Moves between units:
%: q881->q761, q485->q238, q980->q397, q218->q73, q682->q185, q614->q824, q915->q172, q703->q817, q244->q734, q454->q694, q350->q658, q185->q682, q484->q474, q616->q113, q795->q503, q73->q218, q500->q558, q653->q738, q747->q339, q928->q914, q597->q768, q662->q65, q31->q206, q708->q25, q766->q595, q761->q881, q146->q391, q826->q577, q771->q360, q907->q649, q503->q795, q649->q907, q909->q638, q563->q121, q741->q7, q76->q264, q914->q928, q65->q662, q479->q604, q397->q980, q884->q346, q206->q31, q850->q26, q638->q909, q792->q335, q339->q747, q238->q485, q694->q454, q98->q998, q85->q407, q768->q597, q449->q891, q577->q826, q7->q741, q360->q771, q734->q244, q25->q708, q998->q98, q172->q915, q407->q85, q113->q616, q346->q884, q498->q306, q264->q76, q789->q860, q316->q15, q658->q350, q26->q850, q389->q537, q15->q316, q121->q563, q824->q614, q604->q479, q817->q703, q537->q389, q860->q789, q558->q500, q891->q449, q335->q792, q306->q498, q595->q766, q391->q146, q474->q484, q738->q653
^: q881->q738, q485->q113, q518->q980, q980->q518, q218->q604, q682->q26, q650->q537, q614->q795, q915->q360, q703->q484, q244->q766, q350->q764, q185->q850, q484->q703, q616->q238, q795->q614, q73->q479, q28->q15, q653->q761, q747->q708, q928->q498, q597->q998, q662->q121, q708->q747, q766->q244, q761->q653, q146->q860, q633->q346, q826->q741, q771->q172, q907->q407, q503->q824, q649->q85, q563->q65, q741->q826, q76->q981, q764->q350, q914->q306, q65->q563, q479->q73, q206->q54, q850->q185, q638->q958, q792->q891, q339->q25, q238->q616, q694->q743, q5->q558, q98->q768, q85->q649, q768->q98, q449->q335, q577->q7, q7->q577, q360->q915, q734->q595, q25->q339, q998->q597, q54->q206, q172->q771, q407->q907, q113->q485, q346->q633, q498->q928, q789->q391, q26->q682, q958->q638, q15->q28, q121->q662, q824->q503, q604->q218, q817->q474, q981->q76, q537->q650, q860->q146, q558->q5, q891->q792, q335->q449, q306->q914, q595->q734, q391->q789, q474->q817, q738->q881, q743->q694
@: q881->q206, q485->q768, q980->q969, q218->q795, q682->q244, q614->q604, q915->q558, q244->q682, q350->q474, q185->q734, q484->q658, q616->q998, q795->q218, q73->q503, q28->q907, q500->q172, q747->q914, q928->q339, q597->q238, q662->q264, q31->q761, q708->q306, q766->q26, q761->q31, q146->q577, q633->q792, q826->q391, q907->q28, q503->q73, q240->q694, q563->q981, q741->q789, q76->q65, q764->q817, q914->q747, q880->q537, q65->q76, q479->q824, q884->q449, q206->q881, q850->q595, q638->q898, q792->q633, q339->q928, q238->q597, q694->q240, q5->q360, q98->q113, q85->q316, q768->q485, q449->q884, q577->q146, q7->q860, q360->q5, q734->q185, q25->q498, q998->q616, q54->q738, q898->q638, q172->q500, q407->q15, q113->q98, q346->q891, q498->q25, q264->q662, q789->q741, q316->q85, q658->q484, q26->q766, q15->q407, q969->q980, q824->q479, q604->q614, q817->q764, q981->q563, q537->q880, q860->q7, q558->q915, q891->q346, q306->q708, q595->q850, q391->q826, q474->q350, q738->q54
~: q881->q850, q485->q335, q980->q919, q218->q703, q682->q653, q650->q360, q614->q658, q915->q537, q703->q218, q454->q662, q350->q824, q185->q738, q484->q604, q616->q891, q73->q817, q653->q682, q747->q860, q928->q741, q597->q633, q662->q454, q31->q766, q708->q146, q766->q31, q761->q26, q146->q708, q633->q597, q826->q498, q907->q958, q503->q764, q240->q76, q909->q85, q563->q743, q741->q928, q76->q240, q764->q503, q914->q7, q880->q558, q65->q694, q479->q474, q884->q98, q206->q595, q850->q881, q638->q407, q792->q238, q339->q789, q238->q792, q694->q65, q98->q884, q85->q909, q449->q113, q577->q306, q919->q980, q7->q914, q360->q650, q734->q54, q25->q391, q998->q346, q54->q734, q898->q15, q172->q389, q407->q638, q113->q449, q346->q998, q498->q826, q789->q339, q658->q614, q26->q761, q958->q907, q389->q172, q15->q898, q824->q350, q604->q484, q817->q73, q537->q915, q860->q747, q558->q880, q891->q616, q335->q485, q306->q577, q595->q206, q391->q25, q474->q479, q738->q185, q743->q563
$: q881->q537, q485->q121, q518->q907, q980->q407, q218->q741, q682->q771, q650->q738, q614->q391, q915->q850, q703->q928, q454->q449, q350->q708, q185->q360, q484->q498, q616->q65, q795->q789, q73->q7, q500->q766, q747->q764, q928->q703, q597->q981, q662->q113, q708->q350, q766->q500, q761->q389, q146->q824, q826->q604, q771->q682, q907->q518, q503->q860, q240->q346, q563->q238, q741->q218, q76->q998, q764->q747, q914->q817, q880->q206, q65->q616, q479->q577, q397->q85, q206->q880, q850->q915, q638->q919, q792->q743, q238->q563, q694->q891, q5->q734, q98->q264, q85->q397, q449->q454, q577->q479, q919->q638, q7->q73, q360->q185, q734->q5, q25->q658, q998->q76, q172->q26, q407->q980, q113->q662, q346->q240, q498->q484, q264->q98, q789->q795, q658->q25, q26->q172, q389->q761, q15->q969, q969->q15, q121->q485, q824->q146, q604->q826, q817->q914, q981->q597, q537->q881, q860->q503, q558->q595, q891->q694, q306->q474, q595->q558, q391->q614, q474->q306, q738->q650, q743->q792
!: q881->q638, q485->q741, q518->q360, q980->q915, q218->q121, q682->q649, q614->q264, q915->q980, q454->q484, q350->q240, q185->q907, q484->q454, q616->q577, q73->q563, q28->q734, q747->q633, q928->q335, q597->q860, q662->q604, q708->q346, q766->q316, q761->q909, q146->q998, q633->q747, q826->q113, q907->q185, q503->q981, q240->q350, q649->q682, q909->q761, q563->q73, q741->q485, q76->q824, q914->q792, q65->q479, q479->q65, q397->q172, q884->q25, q206->q898, q850->q407, q638->q881, q792->q914, q238->q7, q694->q474, q98->q391, q85->q26, q768->q789, q449->q498, q577->q616, q919->q537, q7->q238, q360->q518, q734->q28, q25->q884, q998->q146, q898->q206, q172->q397, q407->q850, q113->q826, q346->q708, q498->q449, q264->q614, q789->q768, q316->q766, q26->q85, q958->q738, q15->q595, q969->q558, q121->q218, q824->q76, q604->q662, q817->q743, q981->q503, q537->q919, q860->q597, q558->q969, q891->q306, q335->q928, q306->q891, q595->q15, q391->q98, q474->q694, q738->q958, q743->q817
+: q881->q306, q485->q649, q518->q563, q980->q65, q218->q771, q682->q741, q650->q817, q614->q500, q915->q479, q244->q789, q350->q880, q185->q7, q484->q389, q616->q407, q73->q360, q28->q597, q500->q614, q653->q928, q747->q54, q928->q653, q597->q28, q662->q397, q31->q25, q708->q206, q766->q391, q761->q498, q146->q595, q826->q26, q771->q218, q907->q238, q503->q5, q649->q485, q909->q449, q563->q518, q741->q682, q76->q969, q914->q738, q880->q350, q65->q980, q479->q915, q397->q662, q206->q708, q850->q577, q638->q891, q792->q958, q238->q907, q694->q919, q5->q503, q98->q316, q85->q113, q449->q909, q577->q850, q919->q694, q7->q185, q360->q73, q734->q860, q25->q31, q998->q15, q54->q747, q898->q346, q172->q604, q407->q616, q113->q85, q346->q898, q498->q761, q789->q244, q316->q98, q26->q826, q958->q792, q389->q484, q15->q998, q969->q76, q824->q558, q604->q172, q817->q650, q537->q474, q860->q734, q558->q824, q891->q638, q306->q881, q595->q146, q391->q766, q474->q537, q738->q914

In the rows, 67 means zero.

The rows follow the links: the fewer symbols apart two units are, the more alike their rows tend to be.

Each row is also shifted at random along 5 hidden directions that mean nothing.

Rows with their units:
[77, 70, 61, 57, 71, 73, 52, 65, 77, 54, 59, 71, 79, 57, 83, 64, 77, 65, 71, 71, 61, 64, 65, 67, 75, 64, 73, 60, 73, 82, 67, 53, 66, 86, 74, 56, 69, 70, 75, 83, 64, 80, 84, 71, 72, 74, 55, 49, 75, 66, 81, 74, 74, 59, 62, 76, 75] | q316
[97, 61, 83, 75, 75, 65, 56, 74, 64, 65, 58, 66, 61, 74, 62, 62, 65, 69, 57, 60, 64, 68, 62, 69, 71, 63, 69, 53, 84, 59, 60, 69, 74, 78, 57, 63, 58, 57, 66, 68, 68, 74, 71, 62, 57, 65, 70, 71, 68, 71, 66, 83, 59, 55, 69, 60, 58] | q518
[51, 62, 62, 66, 68, 68, 64, 67, 62, 62, 54, 72, 71, 57, 81, 72, 77, 67, 72, 75, 73, 55, 61, 67, 73, 74, 73, 68, 70, 83, 57, 55, 70, 70, 84, 67, 69, 73, 78, 80, 60, 68, 74, 71, 72, 72, 67, 56, 65, 65, 79, 72, 67, 70, 79, 77, 77] | q264
[71, 67, 75, 80, 79, 65, 59, 75, 52, 75, 76, 78, 68, 75, 61, 64, 70, 68, 70, 76, 67, 73, 69, 61, 69, 67, 78, 60, 86, 63, 63, 80, 79, 82, 69, 70, 55, 67, 65, 58, 72, 59, 71, 68, 74, 52, 83, 75, 65, 79, 59, 64, 60, 55, 63, 65, 67] | q5
[47, 65, 64, 69, 60, 74, 63, 62, 79, 68, 71, 60, 70, 67, 59, 69, 74, 60, 65, 72, 55, 76, 74, 56, 76, 65, 72, 70, 75, 63, 81, 76, 62, 73, 81, 71, 59, 63, 65, 68, 71, 71, 61, 62, 75, 60, 77, 70, 74, 78, 62, 66, 72, 70, 64, 71, 67] | q789
[66, 58, 76, 79, 64, 68, 65, 70, 48, 65, 66, 65, 66, 72, 73, 83, 67, 72, 69, 54, 64, 71, 70, 65, 74, 80, 64, 59, 76, 74, 58, 68, 65, 69, 75, 78, 58, 65, 75, 69, 63, 52, 56, 74, 57, 73, 82, 63, 63, 68, 74, 72, 62, 63, 66, 66, 72] | q218
[71, 70, 61, 67, 67, 63, 65, 72, 60, 52, 65, 64, 71, 74, 82, 67, 76, 62, 58, 65, 63, 71, 73, 66, 73, 55, 58, 63, 80, 70, 74, 78, 56, 89, 75, 76, 73, 64, 72, 69, 65, 66, 64, 70, 71, 73, 74, 70, 75, 74, 66, 60, 73, 59, 63, 68, 66] | q26
[61, 75, 73, 72, 77, 60, 75, 70, 57, 73, 75, 75, 64, 81, 58, 60, 51, 77, 64, 58, 70, 67, 78, 71, 58, 70, 57, 72, 63, 56, 68, 80, 68, 61, 56, 71, 70, 66, 58, 60, 69, 54, 64, 64, 63, 63, 61, 71, 68, 69, 66, 69, 59, 69, 62, 65, 60] | q738
[46, 70, 67, 66, 66, 64, 82, 68, 76, 72, 78, 71, 73, 75, 54, 66, 60, 60, 71, 63, 73, 75, 73, 71, 59, 66, 65, 69, 64, 59, 72, 74, 75, 66, 59, 80, 71, 73, 61, 54, 70, 62, 54, 67, 63, 62, 67, 80, 64, 67, 56, 56, 69, 84, 60, 72, 62] | q914
[65, 66, 73, 57, 65, 68, 65, 59, 67, 55, 59, 67, 76, 66, 88, 71, 64, 77, 51, 55, 57, 68, 67, 73, 75, 71, 65, 57, 77, 67, 75, 64, 59, 70, 68, 76, 57, 60, 71, 83, 63, 72, 69, 71, 61, 76, 64, 59, 77, 62, 86, 80, 65, 62, 54, 68, 78] | q682
[76, 69, 69, 56, 58, 76, 66, 55, 93, 70, 55, 72, 75, 65, 66, 75, 59, 73, 47, 58, 53, 82, 76, 79, 64, 62, 54, 67, 65, 57, 79, 67, 53, 71, 62, 62, 64, 64, 62, 80, 69, 79, 53, 61, 63, 67, 61, 62, 88, 63, 71, 75, 73, 62, 63, 69, 59] | q653
[71, 61, 77, 66, 68, 66, 72, 71, 57, 65, 56, 78, 61, 76, 76, 68, 67, 70, 45, 67, 65, 65, 65, 73, 74, 66, 70, 57, 87, 63, 61, 77, 68, 70, 62, 75, 60, 59, 64, 83, 60, 74, 63, 55, 61, 61, 81, 77, 77, 71, 75, 76, 54, 55, 70, 65, 58] | q360
[74, 61, 63, 72, 67, 71, 68, 66, 55, 78, 76, 67, 54, 65, 56, 66, 68, 76, 84, 85, 70, 64, 54, 59, 75, 78, 70, 71, 54, 72, 63, 73, 71, 38, 74, 61, 61, 70, 65, 68, 68, 56, 70, 71, 69, 59, 77, 69, 61, 68, 72, 68, 60, 64, 69, 60, 73] | q824
[64, 74, 61, 65, 66, 72, 58, 62, 78, 65, 67, 64, 82, 56, 70, 67, 71, 62, 79, 67, 69, 69, 76, 67, 60, 65, 68, 76, 64, 76, 67, 56, 67, 80, 71, 54, 73, 78, 73, 68, 69, 70, 73, 71, 74, 74, 54, 52, 67, 66, 65, 61, 75, 76, 69, 78, 75] | q884
[53, 68, 61, 62, 71, 71, 63, 65, 67, 60, 65, 62, 76, 58, 78, 67, 77, 61, 77, 71, 73, 62, 65, 61, 73, 66, 76, 67, 69, 84, 67, 57, 68, 68, 81, 63, 69, 73, 75, 72, 67, 68, 81, 74, 72, 76, 65, 58, 64, 66, 77, 72, 78, 71, 67, 75, 77] | q98
[95, 70, 68, 71, 64, 65, 60, 65, 59, 69, 66, 72, 73, 65, 73, 77, 73, 68, 63, 62, 69, 74, 78, 73, 59, 67, 56, 67, 71, 64, 60, 72, 57, 93, 65, 63, 76, 74, 72, 59, 66, 66, 55, 72, 66, 75, 70, 65, 72, 72, 59, 54, 66, 58, 74, 68, 67] | q389
[74, 55, 74, 66, 63, 79, 62, 67, 70, 76, 63, 70, 56, 60, 61, 65, 73, 69, 58, 78, 64, 70, 63, 60, 73, 68, 77, 60, 85, 74, 68, 71, 73, 66, 69, 65, 51, 61, 57, 79, 65, 77, 64, 60, 68, 55, 82, 72, 69, 78, 69, 74, 60, 65, 71, 65, 69] | q503
[66, 66, 66, 76, 69, 67, 71, 70, 64, 84, 73, 68, 59, 64, 57, 66, 66, 74, 79, 75, 75, 62, 62, 72, 63, 78, 74, 83, 49, 69, 58, 67, 71, 47, 64, 59, 72, 70, 62, 58, 70, 63, 68, 68, 71, 62, 60, 65, 57, 62, 59, 68, 61, 71, 81, 61, 69] | q240
[53, 65, 73, 84, 55, 70, 71, 65, 58, 81, 63, 66, 62, 72, 55, 86, 58, 75, 64, 57, 67, 73, 76, 72, 58, 81, 54, 79, 59, 57, 61, 71, 61, 54, 67, 69, 67, 66, 66, 65, 65, 47, 49, 69, 55, 70, 75, 66, 62, 67, 61, 70, 65, 70, 74, 66, 61] | q703
[61, 67, 57, 79, 68, 64, 61, 57, 59, 69, 78, 67, 65, 68, 61, 78, 70, 75, 84, 85, 58, 65, 59, 64, 77, 77, 61, 73, 47, 59, 69, 76, 60, 42, 83, 65, 70, 71, 73, 70, 71, 53, 68, 78, 74, 64, 70, 68, 69, 61, 67, 71, 69, 53, 72, 63, 68] | q500
[82, 57, 72, 79, 70, 66, 59, 73, 61, 71, 68, 61, 54, 62, 60, 63, 75, 67, 68, 78, 69, 62, 58, 57, 71, 68, 83, 67, 74, 75, 57, 69, 70, 67, 74, 59, 65, 59, 66, 68, 61, 73, 77, 60, 72, 63, 75, 69, 59, 76, 61, 75, 63, 64, 78, 59, 66] | q76
[65, 64, 58, 76, 59, 67, 69, 61, 78, 72, 63, 67, 63, 69, 53, 76, 67, 60, 69, 75, 71, 67, 72, 73, 61, 65, 53, 81, 57, 56, 65, 66, 63, 65, 67, 63, 76, 71, 75, 71, 67, 72, 63, 57, 59, 79, 69, 71, 67, 59, 51, 68, 76, 74, 83, 72, 50] | q454
[73, 61, 66, 66, 54, 68, 70, 69, 61, 57, 57, 67, 66, 66, 85, 81, 81, 64, 56, 65, 67, 67, 70, 71, 75, 65, 67, 64, 83, 80, 64, 68, 56, 83, 78, 76, 71, 64, 75, 75, 55, 73, 59, 70, 64, 73, 87, 71, 71, 76, 69, 64, 69, 63, 75, 70, 71] | q604
[62, 67, 69, 83, 74, 56, 63, 62, 57, 66, 84, 68, 83, 78, 63, 88, 67, 66, 92, 63, 67, 64, 64, 66, 79, 75, 50, 57, 57, 55, 71, 72, 76, 67, 74, 79, 58, 79, 84, 53, 77, 41, 57, 94, 70, 71, 76, 67, 69, 56, 59, 61, 72, 53, 60, 72, 74] | q771
[72, 72, 66, 73, 68, 66, 67, 68, 62, 81, 73, 78, 58, 66, 58, 64, 71, 74, 66, 81, 66, 67, 67, 77, 57, 69, 65, 78, 63, 63, 59, 81, 68, 63, 66, 59, 73, 71, 58, 63, 68, 65, 69, 58, 76, 55, 68, 72, 68, 74, 61, 63, 57, 63, 76, 64, 62] | q880
[53, 74, 66, 71, 66, 65, 87, 79, 51, 71, 76, 69, 57, 77, 70, 60, 65, 74, 61, 63, 76, 66, 78, 64, 54, 68, 65, 78, 63, 72, 64, 78, 62, 58, 56, 70, 82, 67, 59, 60, 66, 57, 60, 57, 58, 66, 68, 74, 63, 76, 67, 64, 63, 84, 69, 56, 60] | q306
[74, 64, 60, 66, 55, 73, 60, 55, 80, 67, 70, 61, 80, 58, 64, 80, 80, 59, 86, 84, 64, 70, 63, 67, 80, 66, 66, 66, 62, 74, 69, 67, 69, 75, 79, 65, 61, 77, 75, 63, 67, 70, 60, 83, 80, 66, 77, 72, 67, 62, 64, 52, 72, 62, 68, 75, 80] | q614
[88, 74, 64, 59, 71, 60, 70, 76, 64, 54, 71, 64, 65, 75, 74, 62, 75, 61, 55, 70, 65, 67, 66, 65, 73, 53, 65, 57, 78, 65, 76, 82, 64, 79, 60, 72, 72, 65, 66, 68, 64, 74, 71, 62, 69, 67, 72, 78, 73, 77, 70, 58, 63, 65, 60, 64, 58] | q850
[40, 70, 65, 63, 72, 71, 75, 62, 75, 70, 71, 72, 68, 70, 66, 59, 66, 70, 66, 80, 60, 65, 62, 67, 74, 71, 68, 66, 62, 57, 83, 77, 74, 47, 71, 74, 58, 67, 56, 75, 73, 68, 71, 62, 78, 51, 62, 73, 74, 67, 76, 81, 63, 64, 55, 70, 71] | q734
[70, 73, 68, 69, 69, 68, 64, 79, 69, 78, 76, 62, 60, 61, 58, 58, 62, 70, 67, 73, 69, 69, 71, 64, 52, 67, 78, 81, 63, 73, 67, 68, 64, 69, 61, 52, 77, 59, 62, 59, 71, 73, 77, 58, 69, 63, 59, 68, 59, 77, 61, 68, 66, 74, 71, 58, 62] | q346
[34, 76, 69, 61, 63, 70, 75, 58, 80, 72, 74, 72, 92, 58, 73, 70, 69, 58, 82, 64, 70, 76, 77, 71, 61, 72, 64, 69, 66, 74, 69, 59, 68, 75, 72, 74, 65, 82, 64, 56, 72, 63, 57, 86, 79, 63, 57, 60, 68, 61, 71, 51, 74, 76, 57, 82, 89] | q339
[61, 63, 67, 70, 69, 77, 50, 65, 81, 63, 63, 64, 69, 65, 60, 69, 67, 60, 68, 69, 61, 68, 76, 54, 71, 70, 70, 68, 76, 70, 76, 65, 66, 77, 78, 58, 56, 63, 71, 77, 69, 75, 74, 63, 67, 75, 69, 59, 71, 69, 68, 80, 78, 69, 68, 74, 67] | q768
[78, 66, 70, 76, 66, 64, 74, 71, 59, 73, 69, 67, 65, 70, 62, 69, 64, 63, 68, 65, 79, 62, 70, 72, 62, 67, 70, 70, 69, 67, 52, 67, 69, 73, 60, 67, 77, 66, 70, 56, 64, 66, 66, 68, 60, 70, 66, 76, 53, 67, 50, 59, 63, 74, 79, 59, 60] | q694

Where do the symbols, taken in turn from left to right, take each start?
Answers are names.
[72, 69, 79, 71, 71, 66, 72, 77, 67, 73, 70, 64, 53, 71, 58, 61, 54, 80, 52, 46, 73, 70, 73, 67, 57, 69, 73, 75, 72, 67, 66, 63, 70, 63, 54, 60, 70, 54, 62, 64, 68, 70, 66, 61, 54, 70, 60, 63, 60, 70, 66, 79, 67, 77, 65, 60, 58]
~ $ ! => q73
[82, 64, 66, 64, 57, 76, 68, 61, 70, 86, 67, 72, 57, 59, 53, 66, 59, 78, 68, 84, 67, 70, 60, 76, 58, 76, 68, 80, 47, 66, 64, 72, 60, 37, 62, 52, 68, 71, 57, 72, 65, 69, 57, 57, 70, 61, 68, 68, 67, 67, 64, 66, 63, 73, 76, 59, 63]
% ~ ^ $ => q789
[39, 71, 71, 71, 71, 70, 69, 65, 62, 65, 68, 69, 69, 67, 79, 72, 67, 74, 65, 70, 57, 71, 68, 65, 72, 75, 68, 68, 68, 70, 78, 73, 63, 62, 80, 72, 58, 64, 63, 75, 71, 57, 71, 73, 76, 61, 67, 58, 76, 71, 83, 81, 60, 58, 57, 65, 79]
@ ~ + @ => q339
[72, 61, 65, 46, 64, 69, 83, 79, 63, 51, 59, 68, 62, 65, 100, 57, 79, 62, 45, 65, 74, 66, 64, 71, 72, 61, 81, 57, 89, 86, 70, 66, 64, 80, 63, 80, 72, 65, 65, 77, 50, 85, 68, 62, 64, 70, 74, 70, 67, 75, 83, 65, 61, 79, 58, 70, 71]
+ $ + @ @ => q479
[111, 64, 65, 72, 58, 66, 48, 74, 65, 54, 69, 52, 65, 70, 67, 73, 76, 60, 68, 58, 61, 80, 83, 48, 71, 51, 64, 63, 82, 73, 81, 77, 57, 105, 67, 63, 64, 62, 73, 56, 70, 71, 62, 68, 63, 75, 84, 69, 72, 87, 50, 54, 85, 70, 61, 62, 62]
^ @ @ % % => q741
[80, 71, 68, 60, 71, 65, 76, 71, 53, 69, 70, 61, 56, 67, 76, 58, 55, 81, 68, 52, 73, 60, 65, 69, 60, 73, 74, 73, 51, 78, 59, 56, 67, 50, 53, 58, 75, 63, 71, 63, 63, 61, 73, 69, 58, 76, 50, 54, 57, 64, 80, 73, 65, 81, 69, 58, 72]
@ $ $ => q346
[63, 67, 78, 58, 67, 74, 67, 68, 79, 81, 54, 67, 61, 54, 62, 52, 53, 78, 51, 62, 66, 72, 69, 68, 57, 69, 83, 76, 73, 74, 68, 61, 67, 60, 65, 56, 61, 56, 54, 80, 65, 81, 70, 55, 68, 60, 58, 61, 69, 70, 73, 86, 62, 75, 69, 61, 64]
~ ! % => q789
[80, 61, 67, 71, 73, 63, 71, 65, 44, 62, 69, 76, 57, 75, 77, 67, 65, 78, 70, 75, 67, 58, 54, 71, 77, 74, 64, 62, 59, 66, 60, 71, 68, 47, 65, 75, 71, 70, 70, 72, 61, 55, 68, 69, 63, 70, 71, 68, 67, 61, 81, 70, 56, 58, 73, 57, 68]
% $ ! ~ % => q638
[80, 58, 69, 69, 63, 66, 74, 68, 46, 63, 69, 67, 52, 73, 71, 71, 68, 75, 70, 70, 72, 57, 54, 65, 74, 74, 73, 61, 60, 74, 61, 68, 70, 43, 60, 74, 67, 66, 73, 69, 58, 57, 64, 71, 58, 71, 77, 73, 62, 65, 78, 70, 59, 65, 69, 62, 72]
+ ! + => q65
[64, 60, 60, 75, 66, 69, 62, 66, 58, 58, 61, 66, 65, 67, 69, 75, 70, 67, 76, 70, 69, 58, 62, 64, 75, 70, 65, 72, 64, 71, 63, 62, 71, 64, 74, 70, 70, 68, 81, 70, 64, 60, 68, 68, 59, 85, 74, 64, 63, 60, 66, 69, 74, 68, 78, 70, 68]
! % % ! ~ => q454
[80, 67, 63, 70, 78, 68, 58, 76, 47, 69, 71, 77, 67, 65, 74, 64, 84, 65, 68, 82, 72, 67, 63, 65, 73, 65, 76, 57, 84, 76, 59, 77, 74, 86, 69, 70, 65, 73, 67, 57, 68, 68, 74, 72, 82, 60, 76, 72, 67, 80, 71, 55, 58, 56, 66, 67, 74]
$ @ + + ~ => q881
[45, 77, 57, 70, 61, 62, 79, 66, 66, 66, 76, 62, 71, 75, 65, 73, 67, 63, 74, 61, 71, 74, 83, 62, 59, 69, 54, 82, 55, 60, 71, 77, 56, 67, 74, 75, 81, 73, 70, 55, 68, 52, 55, 67, 63, 72, 72, 73, 69, 71, 47, 48, 75, 78, 74, 68, 62]
^ ! % + => q958
[73, 65, 69, 71, 76, 66, 61, 71, 62, 72, 66, 69, 57, 67, 66, 62, 72, 73, 70, 81, 70, 54, 53, 67, 74, 71, 77, 67, 64, 66, 61, 70, 70, 55, 74, 62, 68, 60, 65, 73, 69, 69, 81, 67, 75, 61, 67, 71, 61, 66, 72, 75, 57, 56, 78, 60, 66]
$ ~ + ^ ^ => q346
[102, 62, 81, 69, 59, 70, 60, 67, 69, 72, 69, 74, 78, 66, 57, 66, 67, 64, 64, 60, 73, 82, 77, 69, 58, 66, 71, 58, 82, 68, 61, 63, 76, 100, 51, 62, 60, 72, 69, 49, 70, 64, 56, 70, 61, 65, 78, 68, 64, 73, 55, 54, 63, 71, 63, 67, 67]
^ % + + => q484
[81, 74, 66, 60, 72, 72, 65, 73, 58, 74, 77, 68, 58, 59, 67, 61, 58, 83, 71, 68, 69, 72, 67, 64, 56, 79, 72, 79, 53, 81, 62, 66, 66, 52, 59, 56, 70, 74, 62, 66, 67, 59, 73, 72, 70, 63, 60, 53, 63, 73, 80, 67, 62, 79, 63, 56, 80]
$ + + ! => q240
